Below is a small trained network, with its code and all its weights. Each question gives an input and a class and asks what happens when units are switched off, that is, made to give their printed mean instead of their output.

import numpy as np


def w(rows, s, z=0):
    codes = np.array(rows[::2]) - 128.0
    scale = np.full(codes.shape[1], s)
    scale[-1] = z or s
    return codes * scale


def norm(h):
    return h / np.sqrt((h * h).mean(-1, keepdims=True) + 1e-5)


def f(y):
    return np.maximum(y, 0)


def log_softmax(a):
    a = a - a.max(-1, keepdims=True)
    return a - np.log(np.exp(a).sum(-1, keepdims=True))


def net(x, mask):
    res = np.array(x, float).reshape(1, 3) / 4 @ E
    u = 0
    for l in range(2):
        y = f(norm(res) @ A[l][:, :-1].T + A[l][:, -1])
        res = res + np.where(mask[u : u + 8], y, B[l][:, -1]) @ B[l][:, :-1]
        u += 8
    return log_softmax(norm(res)[-1] @ U[:, :-1].T + U[:, -1])


A, B = {}, {}
E = w([
[104,132,155,156,222],'x0',
[126,172,67,42,152],'x1',
[253,123,90,135,121],'x2',
],0.0053)
A[0] = w([
[33,131,185,168,91,129],'0.n1',
[128,112,141,164,162,203],'0.n2',
[91,149,141,110,82,118],'0.n3',
[114,141,91,82,158,84],'0.n4',
[140,157,98,78,148,6],'0.n5',
[129,155,119,35,28,75],'0.n6',
[50,141,121,72,124,81],'0.n7',
[126,146,127,146,2,160],'0.n8',
],0.0083,0.0017)
B[0] = w([
[112,60,98,120,207,254],'0.n1',
[91,176,152,155,98,190],'0.n2',
[132,59,126,148,113,183],'0.n3',
[122,172,158,60,117,193],'0.n4',
[133,57,103,114,187,180],'0.n5',
[95,145,37,244,119,249],'0.n6',
[120,181,183,103,35,229],'0.n7',
[199,10,167,83,123,227],'0.n8',
],0.011,0.0049)
A[1] = w([
[199,146,210,211,90,6],'1.n1',
[191,163,176,74,252,138],'1.n2',
[19,134,124,182,73,74],'1.n3',
[98,206,119,102,137,95],'1.n4',
[198,100,88,128,81,207],'1.n5',
[206,186,99,162,183,201],'1.n6',
[115,101,100,202,152,165],'1.n7',
[99,162,172,115,166,118],'1.n8',
],0.012,0.0018)
B[1] = w([
[232,219,220,207,71,202],'1.n1',
[123,1,155,182,34,212],'1.n2',
[214,139,68,212,46,253],'1.n3',
[90,74,162,61,94,191],'1.n4',
[80,191,209,15,169,253],'1.n5',
[141,88,41,156,196,209],'1.n6',
[117,208,98,130,166,247],'1.n7',
[67,215,151,63,231,197],'1.n8',
],0.0084,0.0057)
U = w([
[134,5,121,128,139,192],'0',
[139,129,78,145,54,135],'1',
[86,152,128,190,189,118],'2',
[68,145,178,40,121,6],'3',
[183,148,205,93,120,173],'4',
[135,150,69,68,194,109],'5',
[178,175,166,198,140,97],'6',
],0.017,0.0018)

Each question gives the input, the list of numbers given to net, and the class t.
The units are the neurons (one row each of A and B). Each row of codes is followed by its name. A weight is (code - 128) times the scale printed after its matrix; where a second scale follows, it is the last column's (A, B and U).
mask holds one flag per neuron, layer by layer. A switched-off neuron (its flag False) gives its mean, the last column of its row in B, instead of its output. The means were averaged over made-up inputs and are rounded, as every weight is.
A unit's drop is (log p(t) with every unit on - log p(t) with that unit switched off) / (log p(t) with every unit on - log p(t) with every unit switched off).
The circuit of an input: a set's keep is (log p(t) with only the set's units on - log p(t) with every unit switched off) / (log p(t) with every unit on - log p(t) with every unit switched off). Starting from the 12 units with the biggest drops (on a tie, the unit counted first), units are removed one at a time, each time the one whose removal leaves the highest keep (on an exact tie, the one counted first), for as long as the keep stays at least 0.8.
units of the circuit, in order: the units of the circuit, biggest drop first
unit that matters most: the unit with the biggest drop
k most important neurons: the k neurons with the biggest drops, biggest first
top k neurons in layer l: the k neurons of layer l with the biggest drops, biggest first
input [-2,-4,-7], class 0: units of the circuit, in order => (0.n1)
input [1,8,7], class 0: units of the circuit, in order => (1.n2; 0.n7)
input [-4,0,2], class 4: units of the circuit, in order => (0.n8; 1.n5)
input [-2,-6,7], class 4: top 2 neurons in layer 0 => (0.n6; 0.n8)
input [-1,-6,-7], class 0: 3 most important neurons => (0.n1; 0.n6; 1.n5)
input [0,1,4], class 5: 3 most important neurons => (0.n7; 0.n8; 1.n6)
input [-7,0,2], class 4: units of the circuit, in order => (0.n8; 1.n5)
input [-3,6,-3], class 1: units of the circuit, in order => (0.n6; 0.n7)
input [4,1,-3], class 3: 2 most important neurons => (0.n6; 1.n8)
input [-3,0,3], class 4: units of the circuit, in order => (0.n1; 1.n5)
input [-6,5,8], class 5: 2 most important neurons => (1.n5; 0.n6)
input [-6,-3,2], class 4: 3 most important neurons => (0.n8; 1.n5; 0.n1)
input [-3,-2,4], class 4: 3 most important neurons => (0.n1; 1.n5; 0.n8)
input [8,8,1], class 0: unit that matters most => 1.n2
input [6,1,-6], class 3: top 3 neurons in layer 1 => (1.n8; 1.n6; 1.n4)
input [-7,6,6], class 5: 2 most important neurons => (0.n6; 1.n5)
input [-8,1,1], class 5: units of the circuit, in order => (1.n2; 1.n5; 0.n6; 1.n7)
input [8,5,0], class 3: 4 most important neurons => (1.n8; 0.n8; 0.n1; 0.n4)
input [-4,3,-8], class 1: 2 most important neurons => (0.n7; 1.n3)
input [-1,4,-4], class 1: most important neuron => (1.n3)
input [-2,-8,7], class 4: 4 most important neurons => (0.n6; 1.n5; 0.n8; 1.n3)
input [3,7,2], class 0: 2 most important neurons => (1.n2; 0.n5)
input [-2,3,1], class 5: 2 most important neurons => (0.n6; 0.n5)
input [-7,-3,-6], class 0: 2 most important neurons => (0.n8; 0.n1)
input [-8,-1,2], class 4: 2 most important neurons => (0.n8; 0.n1)
input [-6,2,1], class 5: top 3 neurons in layer 1 => (1.n5; 1.n2; 1.n7)
input [-1,4,-5], class 1: units of the circuit, in order => (1.n3)
input [-6,0,2], class 4: units of the circuit, in order => (0.n8; 1.n5)
input [5,2,0], class 3: top 3 neurons in layer 0 => (0.n6; 0.n8; 0.n1)
input [-6,-5,-5], class 0: top 2 neurons in layer 0 => (0.n1; 0.n8)
